Below are the code and all the weights of a small trained network. Each question names an input and a class and asks about switching units off, where a switched-off unit gives its printed mean instead of its output.

import numpy as np


def w(rows, s, z=0):
    codes = np.array(rows[::2]) - 128.0
    scale = np.full(codes.shape[1], s)
    scale[-1] = z or s
    return codes * scale


def f(y):
    return np.maximum(y, 0)


def log_softmax(a):
    a = a - a.max(-1, keepdims=True)
    return a - np.log(np.exp(a).sum(-1, keepdims=True))


def net(x, mask):
    res = np.array(x, float).reshape(1, 4) / 4 @ E
    y = f(res @ A[0][:, :-1].T + A[0][:, -1])
    res = res + np.where(mask, y, B[0][:, -1]) @ B[0][:, :-1]
    return log_softmax(res[-1] @ U[:, :-1].T + U[:, -1])


A, B = {}, {}
E = w([
[182,194,78,67,60,150,191,160,158],'x0',
[143,76,98,184,73,97,153,247,134],'x1',
[207,41,74,109,121,184,38,151,145],'x2',
[73,56,151,99,79,224,115,63,79],'x3',
],0.013)
A[0] = w([
[187,151,100,159,171,43,143,187,184,153],'n0',
[127,196,166,95,165,153,156,18,113,253],'n1',
[135,103,99,87,65,195,155,175,142,131],'n2',
[67,250,154,69,136,155,204,145,125,153],'n3',
[149,137,104,217,185,39,179,169,181,124],'n4',
[115,108,184,122,212,122,96,64,146,135],'n5',
[2,83,205,205,187,119,100,167,41,152],'n6',
[121,95,155,161,171,177,57,100,70,176],'n7',
[109,105,120,125,68,161,197,172,132,174],'n8',
],0.012,0.0062)
B[0] = w([
[187,127,123,153,148,124,119,218,167,246],'n0',
[112,95,140,164,215,124,141,73,219,248],'n1',
[167,99,116,159,140,141,89,149,93,201],'n2',
[103,121,171,134,91,4,155,122,102,240],'n3',
[126,186,150,70,142,189,116,203,141,238],'n4',
[153,81,135,157,129,148,87,161,64,206],'n5',
[164,84,108,251,93,95,147,113,116,250],'n6',
[71,142,125,68,75,157,111,104,135,206],'n7',
[96,102,77,108,77,150,130,83,88,199],'n8',
],0.014,0.02)
U = w([
[121,93,135,71,88,86,79,167,77,144],'0',
[106,152,140,67,187,131,104,123,41,4],'1',
[106,100,91,6,145,230,33,62,135,93],'2',
[224,131,113,140,208,106,87,184,218,138],'3',
[157,214,87,132,92,56,138,180,130,49],'4',
[194,72,102,132,88,196,86,133,42,252],'5',
[95,205,228,103,152,69,241,91,171,43],'6',
[126,34,108,168,130,61,106,22,102,217],'7',
],0.011,0.0035)

Each question gives the input, the list of numbers given to net, and the class t.
The units are the neurons (one row each of A and B). Each row of codes is followed by its name. A weight is (code - 128) times the scale printed after its matrix; where a second scale follows, it is the last column's (A, B and U).
mask holds one flag per neuron, in row order. A switched-off neuron (its flag False) gives its mean, the last column of its row in B, instead of its output. The means were averaged over made-up inputs and are rounded, as every weight is.
A unit's drop is (log p(t) with every unit on - log p(t) with that unit switched off) / (log p(t) with every unit on - log p(t) with every unit switched off).
The circuit of an input: a set's keep is (log p(t) with only the set's units on - log p(t) with every unit switched off) / (log p(t) with every unit on - log p(t) with every unit switched off). Starting from all 9 units, units are removed one at a time, each time the one whose removal leaves the highest keep (on an exact tie, the one counted first), for as long as the keep stays at least 0.8.
units of the circuit, in order: the units of the circuit, biggest drop first
unit that matters most: the unit with the biggest drop
k most important neurons: the k neurons with the biggest drops, biggest first
drop of u: that unit's drop, to one decimal
input [4,-4,3,1], class 7: 2 most important neurons => n0, n4
input [-6,5,3,-1], class 5: unit that matters most => n1
input [-7,7,-8,-2], class 4: 4 most important neurons => n1, n4, n6, n2
input [0,-7,8,-5], class 2: units of the circuit, in order => n6, n3
input [3,6,-6,4], class 7: 2 most important neurons => n4, n0
input [6,-6,-4,5], class 6: 3 most important neurons => n6, n3, n5
input [8,-4,-1,1], class 7: 2 most important neurons => n4, n2
input [6,7,-6,8], class 7: 2 most important neurons => n4, n3
input [-7,5,-7,-2], class 3: 2 most important neurons => n4, n3
input [1,0,1,5], class 2: 2 most important neurons => n6, n3
input [8,-8,0,7], class 7: 2 most important neurons => n4, n2
input [-7,8,-3,1], class 5: 3 most important neurons => n1, n4, n3
input [2,-1,8,0], class 5: drop of n3 => -0.1
input [8,-1,-7,-4], class 6: units of the circuit, in order => n3
input [-5,-3,6,-3], class 5: drop of n1 => 0.5
input [4,7,-2,3], class 5: drop of n6 => 0.0
